Each row is followed by its class.
[ 11 -24   3  -6 -42  13 -24  20   1  17  56  29  30  11  14 -12 -13   2
 -53  24  20  13 -16 -47  16 -26   6  17  16 -17   6   5 -20  -7 -40   9
  -2  21  32 -23  38]
(163)
[ 16   5 -16  -3  -8   0  27   4  21 -34  51  39 -42  45 -13  13  38  27
  36  83   7 -14  37  -7   2 -14 -66  13 -14  35 -26  17  -8  46  -9  -8
  40 -18  34 -56  20]
(20)
[  7  32   4  30   6 -34  -8  19 -69   4  31   8  48 -35  10 -36 -13  12
 -27 -19 -44  16 -17 -34  36  38  26  25  -6  -4 -14 -30   0   9  19  23
 -10  13  27  -4  19]
(24)
[  8 -37 -21  -9 -45  12 -22  55  41 -17  -2 -16  45  27  25  -5   2 -15
  -1  24  -7  13 -34 -22   8 -24  -5 -10  -5  -6  20  13  -7 -27 -22   2
 -12  34  -7  14 -12]
(99)
[ 35  -5  -7 -16 -16  -2 -12   1  -6 -38  -3 -15  68  16  -9  26  14   9
  35  12  -5  -1 -21 -24  15  36 -46 -35   1  23  11   7 -36  -6  23   0
 -18  -1  12 -19   2]
(163)
[-33 -30  28 -11  22 -10  -4  13  11  35 -10  17  82  27  13  26  -6  36
 -10  -8 -28  25  48 -38 -17   4  13  -4  25   2  21  22 -20  -8   4  14
 -46 -39  24 -21  22]
(20)
[ 23 -10 -52   2  -9  16 -46  25 -37  -2  14  -7  35  13  -6 -40 -39  12
 -42  74 -30  18 -16  -8  50 -29 -18 -25 -28 -28 -34   1  -1 -28  54 -33
   1  11  55 -18 -27]
(24)
[-34  11 -47  14 -13 -15 -14  88  -6  32 -27 -11   3  -8  32 -14 -33  15
 -68 -11 -30 -11 -22   1   6 -25 -10  27 -11  21  19  38 -31  81  -2   9
   1  48  24  44 -39]
(99)
[ 26 -38 -30  26  27  16  15 -39 -40  16 -12 -10   9 -25  -2  29  -3  27
 -28 -20 -27  20  -5 -21   6  32  -9  28   7 -48  -5  -7 -24  51  44  -8
  -9  -7  55  -8 -12]
(153)
[-27 -40  32 -14 -24  19   5 -13   6 -47   0  -3  19  21   2  36 -22  -1
  30 -16 -10  -8  23  -6   5 -15  -2   3  -1  -6 -48 -18   0 -31 -49 -19
   2  16  14  10  -5]
(20)
[-45  48  26  24  -7 -10  12   0  28  28  21  10  18  -1  -5 -14  13  17
 -29  34  31  -2 -16 -11  -2 -38 -20   6   0  13  19  -9  14  31 -40  36
  37  19 -54  12  11]
(227)
[-39  47  23  12   0 -14  36   4 -16  35   8  18  27  -2  -2  23 -30  11
  26  -8 -27  -2   6 -73 -14 -10   3  40  -4  14   2  -4 -16  32 -29  11
  28 -15 -14 -11  19]
(99)
[-41  -6  -7   2 -13 -15 -23 -13 -24  30  43  15  20  18 -28 -18  24  10
 -36  43 -25   3   8  52  17 -19  25   0 -82 -41 -38  36  17   0  61 -16
  16  22   6   8   6]
(32)
[ 24  13  12 -12   8  -3 -34   2 -49   9   3   6  28 -15  10  25  11  19
 -29  32  10  -5  26  69  41 -34  -1  44 -45  38 -31  52  44  10 -18 -30
  33  -1 -18  19 -20]
(27)
[-15 -10 -37  27  44  15  -2  10   1  -4 -45 -16   9 -64 -21  14 -19  33
  19   0  -1 -29 -32 -16  28  24   7  49  21   0 -31  12  46  31  -9 -22
  -5 -20 -30  35  -9]
(153)
[-14  10 -12  -8 -12 -17 -16  21   0  10  39 -13  72 -13   7  12  -7  15
  -2   0 -14   3 -24 -24  11 -45   1  -7   7   0   6  -2  -3   5 -16   2
 -15  28 -20   7  -5]
(18)
[  3 -28  -9  -9  -1   0 -22  21  32  -3 -43   1  -2 -17  10  25 -12  -5
  21  -2  -1  -8 -16   9 -20   3   6  13  23  -9   5 -10  17 -21 -40 -18
 -18  17   4  21  -8]
(31)
[  1 -76   8   5  -2   2 -17  25  18  12  -5 -10  46 -39  32  15 -31   0
 -19 -58  -8 -24 -21 -19 -26  53  19  34  15 -20   1 -40  13 -15 -49  11
 -44  29   4  42  23]
(227)
[-20 -10   2 -14   6 -15   7  13   8 -11  11  19 -24 -13 -16   5  -9  12
   5  -2   9 -11  24  14  15  21   1  -3  25  29  -7  -2  11  18 -12   0
  -8 -12  -2 -13   1]
(205)
[ 20  -9 -26   5  13   2 -31  20 -42 -39 -36  -3   5 -27  19  -1  66  -5
   6  31 -42   1  10   6  10  24 -25  -8 -10 -12 -22 -26   2 -20 -14 -13
   2 -12  29  20 -23]
(24)
[ 29 -16 -12  -2  -1   6  -5  -6  78  13  -4  11 -19  -1  -1 -28  18  16
  -6 -26  26 -24  -6   0 -32  36   2  19  24  25  22   1 -55   3 -21   7
 -40  21 -23  -8  22]
(214)
[ 19  -8 -16 -12  -8   4 -53  -3  -9  -7 -18 -29  24 -18  -9   2 -22  13
 -17  43 -27  37 -26 -31  50  15   5  19 -28  -9   3  -2  47  -3 -15   9
  22   6 -23  18 -39]
(99)
[-14 -29 -10  43  -4 -11   3   7 -18  33 -33  23  12   0  15  30   5  17
 -11  32   7  44 -33 -19   6 -12   6  -8  39 -44  -4 -28  -5 -11 -21 -10
  -9  -6   8   9 -20]
(153)
[-34  37 -37  14   4  -9  39  10 -14  12  12   8 -27   2  -1  13  60  26
  19  22   7 -19   7   4 -36  -5 -33  16  19  12  -4  35   3  -5   8 -11
  16 -40 -24 -15 -18]
(205)
[-43  65  18  -5  30   2   3 -62  -3   7  34  29   3 -27 -17   0  56  22
   1  21  47 -20  37  24  16 -40  -3   5 -36  25 -12  50 -18  18  -8   2
  45 -25 -49  -9  20]
(18)
[-12  -9 -18  25  15  11 -16   5  40  11 -38 -22  -2  36   7  24  16 -20
 -19  27 -71  -7  -9 -14 -35 -23   4 -22  18   9 -13  13 -12 -20 -46 -15
   6  39  53 -11  28]
(31)
[ 10 -54  10 -19 -36  55 -20  53  28 -16 -28  13   4  12  18  12  30 -11
  45   0  39 -22  26   7 -36  31  22 -22 -24   5 -17  16   5 -46 -14 -13
 -23 -10 -29  26  22]
(20)
[-18 -23 -19 -14 -38   3  24 -95 -38   2  27  -3  73 -14  -1   5 -29  23
   5  -5   9 -14  -2  -8 -16  49 -34  31 -35  -1   7   8  35  32  56 -10
   0  25  16 -41 -15]
(32)
[ -7 -27  25  29  -9 -29  17  22  23  23   9  22 -10  38  43   4 -18   8
 -16   6 -27  36  18 -31 -27  -9  -7  10  40 -16  25 -30 -12  28 -15  12
 -33  17  45 -12  -7]
(214)
[  8 -62  -9   4   9  -2 -10  -1  30   9   3  11   2  17  22  55 -23  34
  31  10   9   7  -1 -12 -16  43 -24   0  42 -13  12  41  -8  -2   0   3
 -34 -19  33   1  16]
(31)
[-26 -35 -18  -7  22  -4  14  29  53 -15 -11   5 -15  16  -4 -15 -30 -49
   9 -28   3 -14   9  32 -19  -2   3 -12  -3 -26  20   7 -12  16 -18  -8
 -41  13  18  12   0]
(205)
[ 28  25  -7 -21   5 -28 -16  11  22  -4 -21  19  29 -33  15  -2  18  -6
   3 -18   8 -28 -29  31  -8   5 -28  24  16  22   1 -17 -28   8 -50  -3
 -21  28   5  21  -3]
(52)
[-24 -69 -12  -1 -20  -4  -1 -30  21  -5  34  10  14  19  22 -15  -6 -16
 -32 -19   3 -18  -1  32  -9  17  11  -4  -4  -9 -13  -2   5 -51  -2 -14
 -26  32  33   8   7]
(32)
[ 29  52  52  13   5  28  17 -32   8  -4  22 -12  -8  25 -20   2 -25 -10
  42  14  -6  25  11 -26  -5 -44  34  -6 -29 -29  -1  -8  35  -4  26  24
  39  -9 -46 -25  17]
(27)
[ 22  45  -9   7  28 -35  18 -35  -6   9  25  40  17 -10   5 -20  10 -24
  13   1 -10   8 -17  11 -21  -8  -8  47 -26 -19  -1  13  18 -22  -8 -11
  19 -16  -3  -2  18]
(32)
[ -2  18  26  -7 -31  19   5 -54 -13 -21   8  -5  69  11   6  15  33  29
 -16  11  23  18  16 -17  19 -11 -33  32 -29  11  24  53  -2  47  52  14
  18  -2   1 -45  -7]
(163)
[ 27  -4  29 -15  -5  80   4 -39 -30  33  15 -47  73 -28 -36  16 -23  22
 -11 -38  36 -38   9  -2   7  28  23  29  18  13  -5  85  35  19  26 -25
  24  -9 -39   1  33]
(52)
[-36  19  -1  15  17  -3  11 -40 -18  14  12 -14  42   2  -5 -13 -23  31
 -29  10 -11  -6  -2 -19  17 -30   7  44 -14 -12  -2  21   5  -5  40 -12
  18  -2  10 -24  -5]
(99)
[-46 -30  -1 -21  16  -6 -18 -19  34   8  -4   9  38 -26   2   4  -3 -12
 -28 -24  15 -10  -2  18  19  12  12  17  16 -12 -14  33  -3 -58 -41  -7
 -34 -16  -5  45   2]
(52)
[ -5  62 -15  29  57 -23  11 -32  17   2  12  21  -9  -4  19 -34 -10 -12
  12  44   7   5  -5 -40 -16 -50 -36 -33  40 -16  34 -25  -6  30 -28  17
  -2 -11  10 -21  14]
(18)
[ 29 -16 -42 -23 -19  14 -18 -77   2   2  19   7 -14  14  -2  37  20 -13
  12  47  -5  12   4  37 -17 -39 -11  22 -59  -9 -18   3  21  17   3 -26
  37  18  17 -33 -14]
(18)
[ 23   6  -6  21  -1  -1 -15  48  -1 -37  13  -8  11 -26 -14 -54 -30  -3
   5  21 -16   0 -36 -42  43  21  27   3   1  -3 -12 -53  32 -34   3   1
  12  20   5 -22   4]
(24)
[-15 -18   7  10 -38 -14  29  42   8  41  36   4  40  47   9   8  -1 -13
 -15  20   6  46  13 -39   1   5   9   9   2   5  47  56  15 -20   5   2
  -6 -19   1 -35  -4]
(31)
[-38  -5  21  22   4   0   2 -14 -35  74  51   2  41  19  -4  10 -18   6
 -46  -2 -35  27  19 -30  -6  18  23 -16 -15 -23  -2  32 -10  18   8  45
  -4 -17  -3  21  54]
(227)
[  2  -6  12  10   8  10  18 -28  13  -1  11 -34  17  42 -21  56  -2 -15
  27 -21 -45  -6  -8  29 -39 -43 -17 -11  11 -34 -16 -13 -24   5  -7 -28
   5  38   8  43   4]
(214)
[  5 -54   3  16  15  13  -3  -8  10  32  -5   2  -7 -11  11 -21 -52  -2
 -31 -18  35  24 -29 -14   6  49  63  -8   4 -26  38 -34   9 -42  -4  26
 -13   7  13 -17   1]
(153)
[-35 -37  -6  -6 -20   0 -34 -18 -25   4   9   1  67  15  -2   8  33 -13
 -36  42 -57  20  35   1  32  -9   1  -9 -34  -7 -27 -15  16  15  -3  -5
 -19  16  38   4   5]
(24)
[ 71  44  11  17  24 -17   5 -29 -39 -22   0 -21   1  17   8 -47   0   7
  10 -19  16 -35 -11   2  -1  37 -38  -3  21  28  30 -48 -27  25  10   7
 -19  10  17 -40  -9]
(163)
[ 21  26   1 -11 -11 -17  -3 -23  18  13  26  16  18 -15  -3  -8 -15  -6
  -1   5  15   2 -32 -17   9  25  -6  20   4  21   1 -10   6 -20 -29  16
   1   7 -12  -9  11]
(52)
[ 35 -30  24  -2   8  -6   2 -36   8 -20  24 -11 -13  13  -2  38 -30  18
  24  -3   3 -10   3  -1   1  13  -5  -2  -3  -2 -14 -69   2 -40 -14  -6
   6  13  11 -23 -18]
(27)
[ 11 -44 -13 -10  -8  25  -5 -25 -30   5 -16  14  28 -14  -2  30  -4   6
   9  15 -16   6   7  13  17  -5  10  11   6  -4 -29  12   8  35 -15 -15
  -3   3  27 -10  18]
(153)
[ 26 -75  12  20  -5   7  27  -8  53 -30  19 -14  40  51  31  34 -20 -41
  -2 -22 -10  36 -20  12 -16 -10 -22  -3  11 -48  27  23 -12  -9  -6  12
  -8  23  39   5  20]
(227)
[-26 -30 -10  -8 -13  21   9  27 -15  22 -18   5   6  13  26  22  37  22
 -26   7 -10   3  33  43   2 -64  17 -10  30  23 -17  15   5  -6  30 -13
 -12 -18  17   9 -22]
(153)
[ 24  -7  12  13 -19 -17  42 -16   2  -4  62   1 -11  24  26   0 -11  31
  14 -22  17  14 -12 -16 -24  45 -17  16 -13  -2  35  -1  15 -14  59  30
  23  -2  11 -39 -24]
(32)
[114  18  26 -22  19  51  -3 -25 -23 -18 -47 -22   3  -3 -22   8 -44   1
  86   3  26 -39  19   9  -6  51 -29 -27  12  37 -21 -16  29   9  52 -46
  -4 -35 -12 -21  -8]
(52)
[ 24  -5  18 -28 -18   1 -13  52  37  -6  -1  -1  49 -30 -18  -7 -66  15
  22   1  27  24 -29 -41  19  28  20  -6   7  -1  56  11  22  -3  16  19
   0  20 -12 -30   4]
(31)
[-11 -36   5 -10 -15  -2 -16  -7 -32  16  28 -10  25  10   7  23  -3  -1
 -29 -12 -17  -7  22  -5  28   8  -1  35 -36   2 -27  -2  -9  -9 -32 -20
  -4   2   6  34 -18]
(99)
[  1   3 -20  -1 -25  -2 -37   2 -32  20  18   4  38 -33   5 -16   5  35
 -42  11  42   9 -20  13  27  41  -3  -6   4  10   4  24  18   8  25  10
 -29  13 -34  17  -7]
(205)
[ 44 -64  19 -22   0  11   9 -39 -14 -46   7  -3  18 -11 -13  33 -26  30
  42 -35  -4   3  29  15  28  36   6  38  13  -6 -17 -33  14  -1  50 -22
  -3 -24  36 -38 -17]
(24)
[  5  33   3  21   7  -4  -7  28   8  -3  -7 -15 -34   7  -6 -34 -31  11
  29  27  -8 -19 -16  -8  -5  -6  -3 -18  22  12 -13 -37  26  -5  -4  -6
 -10  17 -31  27 -16]
(214)
[ -8  66  11  25  54   4  12 -21 -24  13  -5  -4 -18  -6  -6   5 -18 -20
  -3 -23 -25 -22  12  -3 -24 -32 -11   9 -21 -20 -37 -31   8   4   6 -28
   6 -10   4  31  -4]
(205)
[ -9 -29  10  17  29  26  19 -41  -6  15 -16   6 -40  -3 -23  49 -20   5
 -20 -19 -29  -1  42  48  -3   4  16  44 -16  -7 -40  68  10  83  29  -8
  48 -17  24  15  36]
(227)
[ 26 -49  -4 -24 -23   6  -9  17 -26 -33 -52 -31  64 -25 -10 -14 -10  26
   8 -22 -15 -32   6  52  24  54   7  -1  12  63 -10  36   4  14  24 -16
 -16  22  -4 -33  -1]
(227)
[ 16  -9 -36  28 -29   7  -5 -13  -5  -1  38  -6  32  18  13  -2  17 -17
   7  19  13  13 -19 -25  14  18 -19 -55  25  18  -3  37 -23   9  -8   4
 -31  10 -25  11  26]
(18)
[-12 -21  58   9   4   7  28 -10 -20 -16 -37   7  21   0  16  41  32  21
  45 -29   1   9  56 -18 -30  -4  -3  41  38 -37   0 -28  24  26 -31 -14
 -10 -36  -9   2 -19]
(20)
[-21  -6  41  35   5 -18  23 -28  32  -4  45   8  18  19 -10 -21   2  -1
 -38  11   4  19   8 -23  32  -7 -13  26 -12 -19   1   5 -10  29 -36  24
  17  11  -4 -20  24]
(227)
[-10  12  48   2   7 -24  34  16 -36  -8  49  25  58 -15   9  -8 -40  32
  10 -19  17  16  30 -43  31  29  12  66   7  25  12  30  41  14  -6  14
   5 -36  -2 -36  19]
(20)
[ -9 -41  31   1   0   2   0  -6 -30  27 -11  32  36  11  16  46  48  -9
 -17  31 -11  18  59  52  -6 -24  -1  16  -7  -4 -23  36  32  25   1 -22
   6 -31   9  20  31]
(227)
[ 35  24 -12  -7 -17  -1 -15  75 -33   1  18   1 -40 -29  10 -38 -23  18
  -9  22  20  -2 -22 -27  15   8  -2 -14   0  -7  20 -51  -4  -9  12  12
  24   8  -5  15 -34]
(99)
[  1 -34 -34 -33 -23  17 -28  52 -16  -2  -4  -5  30  17  -7 -30 -21 -40
 -45  11  -6  -4  27  20  19  11  -3 -42 -26  24  -2  17 -17 -13 -30 -20
 -18  20  25  22 -11]
(20)
[-34  34  33   8 -25   6  33 -19  28  -1  10   5 -16  36 -25  12  50 -26
  11   4 -28  17  31  -7 -17 -29   0 -67  20  17   2 -17   5  15   9  21
  33  -2 -35  18  10]
(32)
[ 14 -97  40 -23 -10  32 -29 -14 -28 -29 -12 -35  79  36  30  47   0  10
  18  18   0  -5  43  -9  11  27 -12 -25  12   1   2 -16  55 -47  28 -29
 -44 -25  42 -15 -15]
(163)
[-47 -15  14  30 -57  -6  -2  28 -14 -15 -13  -2  67   6  25 -14  16 -41
 -41  40 -15  34  -6 -13  38  32  -5 -41 -13  52   0  45  29  17 -49  32
   9  40 -16  16  26]
(227)
[-26  17  29 -11  18 -12  -1 -15  21  20   7  60  -8  11  -9   1   5  -3
  29  21 -22 -20  38  -1 -32 -49  -9  -6 -26 -39 -37 -27 -28  15 -25 -18
   4  -7  18   1  28]
(32)
[-25 -65 -26 -16 -34 -17 -51  40   5  -3 -28  42  43 -51  27  11 -14  10
  -5  23 -16 -10 -18 -23  -3  51  -1 -19   6   5 -35 -40  23 -31 -23 -18
 -40  30  24  35   4]
(32)
[  3  20  -6 -16  -5   6 -26  17  -5  15   5  16  14 -14  17 -13 -12  -4
 -25   6   5  16   1 -10 -13 -12   4  19 -29 -13   8 -17  22   2 -15  18
  -3   7  -5  30  -7]
(20)
[  2 -14 -18   3   7  32 -14  37 -12  10  14 -17   6   4 -16  29 -37   1
  -3 -27 -41 -14 -10   6  -1 -30  12 -23  13 -28 -36 -10 -27  -3  23 -14
   4  11  24  56  11]
(24)
[ 24 -37  44 -10   8  12 -14 -35 -38   3   8  21 -18  -9  -8   6 -13  32
  33 -11  26 -25  36  57   4  49  17   7  -3 -10 -22  25  23  35   0  -9
  14  -9  -6   4  21]
(32)
[-22 -45   9 -25 -26  18 -29  11 -16 -24 -11  26  10 -34  13  19 -19  -2
 -17   5  -6  25  40 -11  34  28  24  13   7  21 -34  15  49  -4 -32   4
  -4 -14   8  32   9]
(20)
[ 17 -29  -6  -2 -33   4   8  15  45  -6   3  -8   5  21  10   2 -35  -1
 -26  -5 -36  47  -7 -39  -7 -21   3  12  19 -14  16 -11 -12 -12  19  -4
  -9  28  32 -20 -27]
(214)
[-41 -20 -26 -27 -15  12  14 -40  30   0  63  23  44  -5  -8  36 -22  -5
  13  28  31  22   6 -35  11 -34 -16  -7 -15 -11  12  48  -1 -11   2  -4
  16 -19  -6 -18  12]
(18)
[-20  18 -19  33   3   1 -16 -15 -50  28  44   2  35 -23   8  11 -31  31
  -4  16  -6  -5 -23 -38  17  11  16  -4  -3   6 -41  44   1   4   7  -3
   3   5  -8   3  37]
(18)
[ 28 -54 -14  19 -23 -20 -25  68   9 -26  -2 -18 -23  20  29   8  41  -5
 -11   9 -19  37 -41  42  15  21  36  19 -12 -11  11 -17  30 -69 -15  10
  25  20  11   7 -43]
(24)
[ 11 -20  28  19  11  -1  29  -2  33   9  17  13 -40  18  17  29 -34  27
   7 -55 -15  -7  18   1 -34 -22   8  66  13 -25 -25  -6 -33  20  19 -22
 -11   9  32   4  -3]
(214)
[-71 -37  21  -1 -27  -9   7   6   5  -3  21   9  33  12  30   2  22 -18
  14   1  23   4   7   0 -15  47  -8 -65   5  -3  31  14  17 -35 -36  38
 -15   1 -28  46   2]
(32)
[ 13 -47  22 -16  -8   1  14 -28  38  -3   7  25  -2   6   9  26  -6   6
  23 -38  14   2  14  14 -23  14  11  13  30  -1   4  -4  10 -23  -2  -5
  -5 -14  -5   1   5]
(32)
[ 31 -63  24 -33 -35  43   3 -14  41   8  18  22  27  18  -3  51  35   9
  -2  -1  13  24  52  19 -24 -39  13  41   0 -30   6  24  28  50  48 -22
 -12  -8  13 -40  20]
(205)
